Below is a small trained network, with its code and all its weights. Each question gives an input and a target symbol and asks what happens when units are switched off, that is, made to give their printed mean instead of their output.

import numpy as np


def w(rows, s, z=0):
    codes = np.array(rows[::2]) - 128.0
    scale = np.full(codes.shape[1], s)
    scale[-1] = z or s
    return codes * scale


def norm(h):
    return h / np.sqrt((h * h).mean(-1, keepdims=True) + 1e-5)


def f(y):
    return y / 2 * (1 + np.tanh(0.7978845608 * (y + 0.044715 * y**3)))


def softmax(a):
    e = np.exp(a - a.max(-1, keepdims=True))
    return e / e.sum(-1, keepdims=True)


def log_softmax(a):
    a = a - a.max(-1, keepdims=True)
    return a - np.log(np.exp(a).sum(-1, keepdims=True))


def net(x, mask):
    ids = ['αγεηφψ'.index(c) for c in x.split()]
    T = len(ids)
    res = E[ids] + P[:T]
    r = norm(res)
    for j in range(2):
        rows = slice(2 * j, 2 * j + 2)
        q, k, v = (r @ M[0][rows].T for M in (Q, K, V))
        z = softmax(np.where(np.tri(T) > 0, q @ k.T / 2**0.5, -1e9)) @ v
        o = O[0][rows]
        res = res + np.where(mask[j], z, o[:, -1]) @ o[:, :-1]
    y = f(norm(res) @ A[0][:, :-1].T + A[0][:, -1])
    res = res + np.where(mask[2:6], y, B[0][:, -1]) @ B[0][:, :-1]
    return log_softmax(norm(res)[-1] @ U[:, :-1].T + U[:, -1])


Q, K, V, O, A, B = {}, {}, {}, {}, {}, {}
E = w([
[64,195,136,85],'α',
[248,88,155,43],'γ',
[157,141,218,106],'ε',
[195,137,176,205],'η',
[70,186,155,146],'φ',
[252,75,158,157],'ψ',
],0.0029)
P = w([
[116,118,131,131],'0',
[137,119,130,128],'1',
[253,151,135,134],'2',
[126,132,136,118],'3',
[124,127,125,131],'4',
[129,130,184,115],'5',
[130,135,133,127],'6',
[124,127,120,131],'7',
[120,120,190,121],'8',
[133,140,136,127],'9',
[120,124,117,130],'10',
[136,136,182,120],'11',
[136,143,132,123],'12',
[123,125,119,132],'13',
],0.029)
Q[0] = w([
[98,123,131,162],'H1',
[85,112,54,250],'H1',
[158,166,11,41],'H2',
[198,251,134,122],'H2',
],0.025)
K[0] = w([
[168,174,110,115],'H1',
[242,243,102,127],'H1',
[111,115,251,108],'H2',
[55,4,169,134],'H2',
],0.027)
V[0] = w([
[114,74,103,131],'H1',
[88,92,167,128],'H1',
[136,121,112,249],'H2',
[139,59,157,84],'H2',
],0.016)
O[0] = w([
[163,131,79,46,180],'H1',
[185,146,48,38,254],'H1',
[123,227,73,233,244],'H2',
[119,147,254,177,180],'H2',
],0.0068,0.0073)
A[0] = w([
[53,68,255,137,83],'N1',
[121,117,199,71,131],'N2',
[105,168,212,98,2],'N3',
[74,154,59,215,80],'N4',
],0.024,0.0029)
B[0] = w([
[12,155,92,111,250],'N1',
[126,94,109,185,208],'N2',
[157,143,188,91,178],'N3',
[155,252,89,199,254],'N4',
],0.03,0.0086)
U = w([
[137,25,42,150,168],'α',
[42,91,152,82,254],'γ',
[167,78,199,177,76],'ε',
[154,222,89,210,35],'η',
[124,128,33,2,160],'φ',
[149,158,227,40,112],'ψ',
],0.0075,0.0026)

Each question gives the input, a string of symbols that net reads in full, and the target symbol t.
The units are the heads (2 rows each of Q, K, V and O) and the neurons (one row each of A and B). Each row of codes is followed by its name. A weight is (code - 128) times the scale printed after its matrix; where a second scale follows, it is the last column's (O, A, B and U).
mask holds one flag per unit, heads first, then neurons. A switched-off unit (its flag False) gives its mean, the last column of its rows in O or B, instead of its output. The means were averaged over made-up inputs and are rounded, as every weight is.
A unit's drop is (log p(t) with every unit on - log p(t) with that unit switched off) / (log p(t) with every unit on - log p(t) with every unit switched off).
The circuit of an input: a set's keep is (log p(t) with only the set's units on - log p(t) with every unit switched off) / (log p(t) with every unit on - log p(t) with every unit switched off). Starting from all 6 units, units are removed one at a time, each time the one whose removal leaves the highest keep (on an exact tie, the one counted first), for as long as the keep stays at least 0.8.
units of the circuit, in order: the units of the circuit, biggest drop first
unit that matters most: the unit with the biggest drop
top k neurons: the k neurons with the biggest drops, biggest first
heads that matter: for each layer, one digit per head in row order, 1 if its drop is at least 0.15 and else 0, layers parted by /
input γ ψ ψ ψ α ψ η η η η η η η, target γ: units of the circuit, in order : H2; N4
input ψ ψ η γ ψ α η γ φ, target γ: units of the circuit, in order : N4
input α η α η ψ φ η φ α α ψ γ, target ψ: top 2 neurons : N4; N1
input φ α γ η ψ γ ε ψ φ α ε η γ, target φ: heads that matter : 00
input α α α φ ψ ψ ψ ε η η ψ γ ψ, target α: units of the circuit, in order : H2; N4; N1; N2
input η ψ γ φ γ ψ α φ, target γ: heads that matter : 11
input η η η γ α η η α η, target α: heads that matter : 01
input η η ε η α η ψ α ε ψ α ε, target α: heads that matter : 11
input φ η ε η ε η α, target φ: heads that matter : 10
input ψ φ γ ε, target ψ: heads that matter : 01
input γ η φ ψ ψ φ ψ γ η η φ ψ, target φ: units of the circuit, in order : H2; N4; H1
input ε α ψ η η ε γ, target ε: units of the circuit, in order : H2; N4; N2; N3
input η ε ψ φ α γ η ε φ φ γ, target α: units of the circuit, in order : H2; N4; N2
input η η α φ η φ η ε φ, target ε: top 2 neurons : N2; N3
input φ γ η ψ α ε ψ α ψ φ, target φ: heads that matter : 10
input ψ α ψ η ψ η η φ η α, target ψ: top neuron : N4
input γ η α γ φ α γ, target γ: top 2 neurons : N1; N4
input α φ φ η γ η α α η γ ε γ, target ε: heads that matter : 10
input ε ε α φ ε α, target ε: top 3 neurons : N1; N2; N4
input γ φ ψ η η η η ε ψ, target ε: unit that matters most : H1
input γ η η η γ α, target γ: heads that matter : 01
input φ η γ α, target φ: heads that matter : 00
input η ψ γ η α φ, target α: top 3 neurons : N2; N4; N1
input γ γ α α φ φ, target φ: heads that matter : 01
input η ψ ε η γ, target α: heads that matter : 01
input γ α ψ η ψ φ α ε ψ γ, target γ: heads that matter : 01
input φ ψ φ ε γ η α ε η, target ε: unit that matters most : H1
input α α ε η γ φ γ φ α α, target α: heads that matter : 11
input φ α η ε φ α ψ ψ η α ψ γ ψ, target φ: heads that matter : 00
input ψ η γ η η α ψ φ ψ ψ, target ψ: units of the circuit, in order : N4; N1; N2
